Below is a small trained network, with its code and all its weights. Each question gives an input and a target symbol and asks what happens when units are switched off, that is, made to give their printed mean instead of their output.

import numpy as np


def w(rows, s, z=0):
    codes = np.array(rows[::2]) - 128.0
    scale = np.full(codes.shape[1], s)
    scale[-1] = z or s
    return codes * scale


def norm(h):
    return h / np.sqrt((h * h).mean(-1, keepdims=True) + 1e-5)


def f(y):
    return y / 2 * (1 + np.tanh(0.7978845608 * (y + 0.044715 * y**3)))


def softmax(a):
    e = np.exp(a - a.max(-1, keepdims=True))
    return e / e.sum(-1, keepdims=True)


def log_softmax(a):
    a = a - a.max(-1, keepdims=True)
    return a - np.log(np.exp(a).sum(-1, keepdims=True))


def net(x, mask):
    ids = ['αεζμξπσφω'.index(c) for c in x.split()]
    T = len(ids)
    res = E[ids] + P[:T]
    u = 0
    for l in range(2):
        q, k, v = (norm(res) @ M[l].T for M in (Q, K, V))
        z = softmax(np.where(np.tri(T) > 0, q @ k.T / 4**0.5, -1e9)) @ v
        res = res + np.where(mask[u], z, O[l][:, -1]) @ O[l][:, :-1]
        u += 1
        y = f(norm(res) @ A[l][:, :-1].T + A[l][:, -1])
        res = res + np.where(mask[u : u + 12], y, B[l][:, -1]) @ B[l][:, :-1]
        u += 12
    return log_softmax(norm(res)[-1] @ U[:, :-1].T + U[:, -1])


Q, K, V, O, A, B = {}, {}, {}, {}, {}, {}
E = w([
[163,216,73],'α',
[119,195,92],'ε',
[146,43,98],'ζ',
[126,187,156],'μ',
[75,188,137],'ξ',
[166,102,115],'π',
[197,104,125],'σ',
[246,140,122],'φ',
[243,45,63],'ω',
],0.012)
P = w([
[77,73,137],'0',
[189,169,140],'1',
[117,119,88],'2',
[159,130,151],'3',
[144,182,69],'4',
[148,116,168],'5',
[128,164,52],'6',
[161,119,161],'7',
[119,145,36],'8',
[143,108,173],'9',
[113,136,9],'10',
[138,98,174],'11',
],0.015)
Q[0] = w([
[128,254,173],'L0H1',
[163,157,236],'L0H1',
[103,139,86],'L0H1',
[116,179,223],'L0H1',
],0.0072)
K[0] = w([
[51,37,148],'L0H1',
[3,59,116],'L0H1',
[251,110,123],'L0H1',
[98,28,127],'L0H1',
],0.0055)
V[0] = w([
[179,95,176],'L0H1',
[208,136,75],'L0H1',
[156,65,215],'L0H1',
[142,85,254],'L0H1',
],0.0073)
O[0] = w([
[108,89,144,133],'L0H1',
[198,167,107,251],'L0H1',
[136,54,140,72],'L0H1',
[132,10,180,33],'L0H1',
],0.012,0.0022)
A[0] = w([
[2,136,92,2],'L0N1',
[68,94,233,88],'L0N2',
[68,128,96,107],'L0N3',
[135,185,178,40],'L0N4',
[166,144,247,66],'L0N5',
[103,135,149,94],'L0N6',
[181,82,198,190],'L0N7',
[16,118,154,103],'L0N8',
[105,86,218,60],'L0N9',
[200,65,122,115],'L0N10',
[66,109,187,99],'L0N11',
[111,178,68,122],'L0N12',
],0.0094,0.0056)
B[0] = w([
[207,254,213,109],'L0N1',
[54,18,139,158],'L0N2',
[75,167,101,110],'L0N3',
[208,142,101,114],'L0N4',
[67,75,12,169],'L0N5',
[48,79,153,93],'L0N6',
[198,167,77,254],'L0N7',
[46,147,190,131],'L0N8',
[71,21,119,134],'L0N9',
[104,234,111,206],'L0N10',
[35,80,89,123],'L0N11',
[140,69,82,246],'L0N12',
],0.0074,0.0031)
Q[1] = w([
[58,164,102],'L1H1',
[255,107,123],'L1H1',
[225,118,94],'L1H1',
[65,43,212],'L1H1',
],0.0096)
K[1] = w([
[62,198,121],'L1H1',
[144,22,83],'L1H1',
[164,19,204],'L1H1',
[126,255,30],'L1H1',
],0.0097)
V[1] = w([
[129,144,124],'L1H1',
[176,56,201],'L1H1',
[3,130,57],'L1H1',
[179,48,208],'L1H1',
],0.0069)
O[1] = w([
[136,166,145,91],'L1H1',
[86,52,92,222],'L1H1',
[27,101,254,255],'L1H1',
[45,30,97,235],'L1H1',
],0.007,0.0016)
A[1] = w([
[109,79,173,80],'L1N1',
[95,166,135,54],'L1N2',
[97,75,172,105],'L1N3',
[112,98,223,3],'L1N4',
[244,100,143,184],'L1N5',
[118,172,121,34],'L1N6',
[112,191,89,53],'L1N7',
[1,95,170,225],'L1N8',
[122,51,162,107],'L1N9',
[67,110,177,63],'L1N10',
[166,131,168,128],'L1N11',
[160,180,72,159],'L1N12',
],0.0088,0.0072)
B[1] = w([
[218,104,123,114],'L1N1',
[220,113,17,107],'L1N2',
[192,127,139,120],'L1N3',
[57,65,42,119],'L1N4',
[37,36,143,236],'L1N5',
[229,32,40,108],'L1N6',
[178,61,14,129],'L1N7',
[15,153,165,170],'L1N8',
[192,2,121,120],'L1N9',
[221,192,159,120],'L1N10',
[126,115,200,130],'L1N11',
[140,81,162,254],'L1N12',
],0.0078,0.0067)
U = w([
[122,68,134,136],'α',
[175,109,82,74],'ε',
[122,42,91,3],'ζ',
[159,56,140,80],'μ',
[140,148,193,164],'ξ',
[169,211,137,160],'π',
[172,78,8,140],'σ',
[145,214,2,191],'φ',
[117,28,149,127],'ω',
],0.0084,0.0035)

Each question gives the input, a string of symbols that net reads in full, and the target symbol t.
The units are the heads (4 rows each of Q, K, V and O) and the neurons (one row each of A and B). Each row of codes is followed by its name. A weight is (code - 128) times the scale printed after its matrix; where a second scale follows, it is the last column's (O, A, B and U).
mask holds one flag per unit, layer by layer, with each layer's heads first. A switched-off unit (its flag False) gives its mean, the last column of its rows in O or B, instead of its output. The means were averaged over made-up inputs and are rounded, as every weight is.
A unit's drop is (log p(t) with every unit on - log p(t) with that unit switched off) / (log p(t) with every unit on - log p(t) with every unit switched off).
The circuit of an input: a set's keep is (log p(t) with only the set's units on - log p(t) with every unit switched off) / (log p(t) with every unit on - log p(t) with every unit switched off). Starting from the 12 units with the biggest drops (on a tie, the unit counted first), units are removed one at a time, each time the one whose removal leaves the highest keep (on an exact tie, the one counted first), for as long as the keep stays at least 0.8.
units of the circuit, in order: the units of the circuit, biggest drop first
most important unit: the unit with the biggest drop
top k neurons: the k neurons with the biggest drops, biggest first
k most important neurons of layer l: the k neurons of layer l with the biggest drops, biggest first
drop of u: that unit's drop, to one decimal
input ξ π μ μ ε φ α π α π α ω, target ξ: units of the circuit, in order : L0H1, L0N5, L1H1, L0N10
input α π ε ω φ ε μ ω π ε ζ ζ, target π: units of the circuit, in order : L1H1, L0H1, L0N10
input σ ξ ξ, target π: most important unit : L1H1
input φ π φ ε ξ σ α ξ ω μ α σ, target σ: 2 most important neurons of layer 0 : L0N7, L0N5
input ξ ε σ ξ ξ ω, target ξ: units of the circuit, in order : L0H1, L1H1, L0N10
input ξ α π, target φ: top 2 neurons : L1N5, L1N9
input φ π σ ζ σ π, target σ: top 2 neurons : L0N7, L0N10
input φ ε σ φ, target σ: units of the circuit, in order : L1H1, L0H1
input α π ζ φ π α ξ π φ μ ξ π, target π: units of the circuit, in order : L1H1, L0H1
input ξ α α π π π α μ π σ π σ, target ξ: top 2 neurons : L0N5, L0N12
input ξ ω σ π, target ξ: top 2 neurons : L0N10, L0N12
input φ μ φ ω φ π ξ ζ, target σ: top 2 neurons : L0N10, L0N7
input ζ ξ σ ε, target ω: 2 most important neurons of layer 0 : L0N10, L0N5
input ε σ φ φ π ξ ω ζ μ π σ π, target φ: most important unit : L1H1
input φ ζ ω α φ α, target σ: drop of L1N1 : 0.0
input π μ π σ α α μ α, target ω: drop of L1H1 : 0.2
input α μ ζ ω α π, target π: drop of L1H1 : 0.6
